Each row is followed by its group and then its class within the group.
[-26  -1  10  -8 -27   9  -2   9   2  -2   2  17  -1   4   9   7   5   2
  -5  16   5  -5   4   0  14   6 -10  -4  -5  -9  -5  29  -4  -8  -5  -9
  -6  -6  -6   5 -52 -10 -24   3  16]  <35> > P
[  4 -19 -10  14 -36  13  -4 -24  -9   5  -1  -3  -6 -18 -18 -13   7   3
  -3 -10 -11   0 -82   3 -33   4   3  12   3   4 -13 -49   1 -14   6  -6
   9   6  -2  -9 -32 -12  -1  -5  58]  <31> > Y
[-10 -11  14   0 -20   6   8  10   3   7   1   3  -3   9  17   6  -2   2
  11 -12   0   7 -14  -2  22   3  11   2  10   1 -44   1  -1 -33   9 -55
   2  -4   2  13 -68  -7  14  11  35]  <35> > P
[-23   0   5 -24 -14 -15 -23  22   3  -7  -4   4  -4   9   2   8   1   2
   0  -3  -3  -5   1  -9  21  -2   6  -3  11  -7 -41  23   8 -17  13   9
   3  -1  -4  -1 -62   8  10  -7  31]  <35> > P
[-28 -26   2  10  -9   6  -3   3   3 -10   1  25   3   0  -7  10  -5  -4
  -1  12   3  -6 -82   9 -23   9 -10   5  -2  -2   7 -23  23  11   2  -2
   2   5  -2   9 -22 -17   6   2  68]  <31> > Y
[-29  -8   7 -40   8 -13  12  26  -3  -1 -12  28  -1   0   7  25   4  -7
   7   2   3   4  19  -4  55   6  -1   4  -3   5 -17  29  -7 -30   4  14
  -1  13  -4  -1  -1 -10  -3  -2 -14]  <35> > W
[-12 -15   8   3   6 -12  -3  15  -4   1   7   3  -8  -7  17   9   2  -2
  11  14 -19   2 -39 -15   2   3  -6   3   2  26  10 -36   3  16  16  -2
  -1  16   7  -4  15 -13  12   1  -8]  <31> > E
[  0 -18  -9   6 -10   1  -1   2  14  -3   1  23   8  -8 -17   5   5   2
   7  12  -3  -2 -73   3 -16  -8 -10  53   0   4  -4 -71   4 -18  -7 -10
  -4   1   3   2 -11   1  21  17  15]  <31> > Y
[  4  -6  -9  26  14  -2   5   8   5  -9   3 -12   5   3  13   8   3   1
  -1   3 -11  -9 -64   5 -44  -9  -2   5  -6  -6 -18 -53   3   4  11  -5
  -3  -3 -11  -5 -14  13  52  -4   8]  <31> > Q
[-21  -8   0   2 -19  -5   2  -3  -6   7 -26  15   3   2   2  -1  10   0
  -6  -2  -2  14 -44   2  15  10   1   5  -1   0 -32  51 -13   6   9  -5
  10 -11 -15  -2 -63 -23 -22  10  49]  <35> > M
[-20   2   5  -5 -11  -8  13  26   6  -1  -6  15 -13  19  13  22 -15  10
   1  -4  -7  21  20  -3  43   5  -4  11   8  -3 -36  27 -10 -50  29 -12
  -1  -7 -10  13 -61 -19 -14 -11   3]  <35> > P
[-18 -20  -5   4  30 -18   9  10  -7 -15   6   9  -5   3   7  16 -13   2
   3  19  -4 -13 -59 -11  -7  -4  -1   7   0  -1  26 -36  -1   7   7  -9
  -8   4  12  -2  45   6  14  -5   4]  <31> > E
[ -5 -13   8  19   2  -3   1   1  -1   0   2  -2  -7   1  -3   9   6   5
  -1  12  -7 -10 -82   9 -17  -2  -2   3  -1  -3 -13 -31   7  22   8 -10
  -3  -7   3  -5 -22  -2  28 -20  33]  <31> > Q
[ -5 -16  -4  21 -23   6  -7   9  -4  -7  15 -14  19  -3 -38 -16   9  -9
  -6  11  -5  -6 -82 -14 -31   1   7  -3  22  -5 -30 -43   6   9   7  -2
  -5  15  16   4 -23   5 -11   0  43]  <31> > Y
[-57  -9   1  -7  35 -19  13   5   5  -8 -11  37  -8 -12   3  22  -3  -7
  10  18 -18  -8 -63   7   6   7  -6   1  -7  13  21  -4   1  -4   6  -8
   6   9   1   4  11   3  15 -22 -33]  <31> > E

Each row is followed by its group and then its class within the group.
[ -4   4 -10  -4  -9  -3   3   4   6  -6   2   3  -1   1 -13  -4  -4   2
  -2   5  11  -3  -4   3   6  -2   4 -12   6   6  11   2   6 -11   6  -2
  -7   7   0   0  12 -13 -19   6   2]  J > zizek
[  0   3   2  -1  -1   5 -11   5  -1   7  -5  -5   7   6 -31  -8  -3   0
  -7  -6 -12  -3  -2   7   9   2   8  -1  10   4  15   9  -1   0  13   2
  -1  10  -9  -1  19 -12 -18  -2  10]  N > zogu
[ -9  10  -3  -5  -4 -17 -12  23   7  11  -1  -2  -8  21 -31 -12   1   5
 -18   4   8  -9   3  16 -14  -6  -3 -19  14  18  15  -2   4  14  15  13
  -7  -2  -6  -9  -4  -2   4  -3  19]  N > lipan
[-11  -2  -7  18  -6   3   8  -1   1  -4   1  11   4  10   1  -8  -5  -1
  -6   7  18   6  -9   0  14  -4   5  -9   9  13  -1   5  -1 -14  -8   3
 -12   1  -1  -7  52 -16 -13  13  -1]  J > Dede
[-15  11 -11   5   1  -7   1  12  -1  12  -8   1   3  14 -38  -5  -1   9
  -9  -8  14   3  -4  15  -1  -6   7  -6  19   9  11   9  -2   6  15  12
 -13  -2  -8 -20  25 -12 -12  -6  17]  N > lipan
[ -8   2   6  14  -6   2  -1   6   5  -6  -2   5   7  22 -23  -7  -3   4
 -18   4   4  -1  -2   7  13  -2  17  -7  17   8   6   2  -4  -3   8  10
  -7  -1 -10  -8  21 -20  -6  -5  10]  N > lipan
[ -8   3  11  -3   6   0  -5  12  -2   7  -3  -4   8  20 -24  -7   0   6
  -5   3  -1  -2  -1  14   2   0   9 -11   9  12   7   7 -11  16  19  13
  -1   0  -9 -11  11  -7  -7  -2  11]  N > lipan
[ -1   6 -23  16   1  11  -7 -36   1   4  -3   9   0 -11   6 -11  -7   2
   2 -12  13   4 -10 -13  13   0   1  -1  13   7   2  14   7 -12 -11  -1
 -13   5  -4 -11  52 -18 -23   6   2]  J > zizek
[ -6   7  -7  -6  -7  -2  -3   9   1  -5 -10  -2   7  14 -34  -4  -7  14
  -9  -4   2  -3  -3   7   4  -3  -4  -9  14   3  13   6   1  -3  13   6
  -9   0 -11  -6  11 -19 -17  -5  12]  N > zogu
[ -1   3 -12  10  -7   3   0   4   3  -5   5  -9   3   3 -12  -7  -8  -3
  -7   0  -2  -4  -6  -1   6  -3   9  -7  12   4   4   1   8 -11  -4   1
  -8   1  -6  -2  30  -3 -11   0  -2]  J > zizek
[ -8   5 -12 -10  -3  -2 -12  13   3   3   4  -1   0  17 -40   1  -5   7
 -16  -1 -11  -4  -6   6   4   0  21  -4  12   6  12   4   4   9  14   3
  -4   6 -13  -4   4 -10 -17  -2  12]  N > zogu
[ -4   3  -7  -5  -1   3  -4   3  -1   8   2   3   6  10 -34   1  -1  13
  -9  -5  -3   0  -3 -15   6  -2  15  -9   7   7  10   7  -5   2  18   1
   5   5 -14  -8   5  -4 -12  -3   6]  N > zogu
[ -4   6 -38  -1 -11   1  16   1   2 -10   4  14   9   0 -12  -2  -7  -5
   0   1  14   4  -7 -11  18  -8   5  -5  12  -8   7   0  12 -22 -11  -1
 -16   1  -2   0  22 -16 -23   3  -5]  J > Dede
[-15   6 -16 -15   1  -1   0  10   2   1  -6   2   3   8 -38   6  -3  15
  -6 -12  12   2   7  12   2  -8   8   0  19   4  13   7   1  13  19   5
  -9   2  -9 -16   2 -14 -14  -2  20]  N > lipan
[ -6   6 -13  23  -2   3  10  -2   2  -8  -3  15   1   1   5  -4  -9   7
   1  -7  11   3 -10  -3  14  -3   0  -6  14   5   1  12   2 -16 -13   2
 -13  25   5  -6  52 -19 -19   3  -3]  J > Dede
[ -4  21 -29  13  -3   5  14   7  -1   7   1  19  11   5  -6  -4  -3  -2
   8  -2  13   0  -7   3  12  -1  -8  -5   7   1  -1  13  -1  -5 -11   5
  -9   1  -1 -14  38  -7  -6   9  -6]  J > Dede
[-11   6 -11  -2  -3  -7  -6  10  -1   4  -1   3   1  13 -29  -5  -2  10
 -12  -3   7   1  -6  13   7  -6  11 -19  14  15  14  11   1   6  20   6
  -5  11  -4 -13  36 -19 -22  -2  11]  N > zogu
[  0   3  -8   5  -4  -1   5  -4   1  -8   3   7  -1  -6   0  -9   1  -6
   1  -4   6  -4  -9  -6  10   0   4 -14  10  11  10   5  11 -20  -5  -1
  -8  10   1  -3  46  -7 -13  11  -5]  J > Dede
[ -5   3 -22  26   1  15   8   2   2 -20   1   9  -4   2   2  -8  -9  -1
  -2  -6  20   3 -17  -8  13   3   9   2  20  -2 -12   5   6 -20 -23   2
 -12   4  -1   1  44 -24 -20   8  -4]  J > Dede
[-12   1 -23  -1 -14  15   3   2   2   8   5   8  23  11 -29   5  -1   2
  -3   4 -16   5  -2   5  18  -2  17   9   3  -4   4   0  -9  -1   5   3
   0   2 -16  -8   8  -3  -9   2   5]  N > zogu
[  4  13 -21   0   0  -3   3  -2  -4  -2  -2  -2   3  -3 -16  -2  -1  -1
   5 -12  -2   0  -7   2  17   2  -7  -4  14   1  14  12   4 -11  -2   2
 -11   2   0  -9  36 -16 -17   7   7]  J > zizek
[  5   5  -7  19   1   3   9  -3  -3  -2  -6  12   1   0  13 -15   4  -2
   3  -5  15   0 -12   0   8  -4  -5  -7   4  12  -3  16   0  -8  -8   2
  -9   2   4 -10  52 -13  -3   6  -9]  J > Dede
[-15   6 -13   6  -1  11   2  11   2  -3   5   4  14  23 -35  -1  -5   7
 -14   4  -6   0  -4  11   6  -3  20   5  10  -2  -8   2  -8  10  13   9
  -1  -1 -10  -7 -11  -7 -16  -4   6]  N > lipan
[  4   9 -25  17   0   9  11   0  -4  -8   5   8   3  12  -3 -10  -6  -6
   3 -10   8  -2 -16  -3  13   1   2  -8   8   2   1  12   1 -12  -9  -4
  -9   6   1  -1  33 -21 -20  12 -10]  J > Dede
[-14   6   0  -5 -10  -6  -4  17   5   0   2   4   7  23 -27  -6  -2   3
 -18   7   3  -4   0  10   2  -7  16 -20  11   6   9   1  10  16  18   3
  -1   4 -10  -4  -6 -10  -9  -2   9]  N > lipan
[-10   2  13   5   8   5  -5   2  -3   2  -8  -3   3  22 -29  -2   2  14
 -11  -8   6  -3  -5  18   5  -4   9  -2  16  18   4  16  -7  11  20  13
  -3   2  -4 -14  23 -16 -12  -3  13]  N > lipan
[  4  17 -25  14   1   4  12   3  -3 -19   3  11   6  10  -4  -8  -5  -5
   9  -9  17  -2  -8  -6  13   2  -9  -8   2  -6  -6  10  -4  -8  -5  -1
  -9  -1   8  -4   7 -19 -19   8  -5]  J > Dede
[  0   2 -20  14  -3   2  10   0  -6  -3   8   7  11   4 -14  -6  -2  -8
   3   1   2  -1  -7  -4  14   0  -5   0   5   1   6   9  -3 -14 -10   7
  -5  -2  -5  -9  36  -2  -8   3 -30]  J > zizek
[ -9   9   8  -3   8  -8  -6  17   0  -1  -6  -8  -2  24 -32 -13  -5  12
 -13  -5   6  -5 -18  15   7  -3   1 -15  11   8   4   8   1  22  27   7
   0  -1  -2  -7 -19  -8  -7  -9  18]  N > lipan
[ -3   5 -18   2  -9  -4   4   6   2  -2   3   6   6   6 -17  -4  -4  -5
  -6  -1   5  -3  -5  -1  13  -2   6  -8  16   4  12   6   2 -12   0   5
 -10   3  -4  -5  30 -11 -14  10   6]  J > zizek

Each row is followed by its group and then its class within the group.
[-11   0  14   1  -2  21  -4  -6   0   4  -5  -4  -1   4   2  19 -26  -1
  -9  -2   6  -4  17  -2  20   4  -8 -12   1  13 -12  10  -4  -6   6   7
  -6 -11  -4  -7  -7 -15  13   9   0]  (54) > Z
[ -2  -1   1   2  -6   6   7  16  12  -5   6   1  -2  -6   5   4  -3   5
   2   6  -3 -18   1  -7   4   1  12   0   8   7  23  -8  -5  -5   4   6
  -2   2   7   3   0 -12  14  -4 -12]  (45) > F
[ -2   9  -4   3  -1  -3  -1  -6  -3  -4  11  12   0 -14  -3  -1  36   2
  -5 -17  -3   6  -4   7   0  -8   2  -4  -2 -10 -14  -3   1   6   0  16
  -7  -3   1  -4   5   3  -3   7  -2]  (50) > G
[  7   7  -2   6   6   4  16   4  -3   0  -8  -3  -4   2   2  -5   8  -4
   6   8  -4  -2   7  -1 -13   6   9   5   0   5   4  -1   7  -4   1  -5
  -8   4  12   5  13 -11   2  -1  -2]  (45) > H
[ -3  -8  13   3 -13  12  -6   6  -3  -6   2   2  -5   8  -1   3 -28   4
  -6   5  -2  15  14   8   9   8   0   1   0  17 -20   6  -3  -4   0  12
  -3 -10  -1   0   0  -3   0  -2   8]  (54) > S
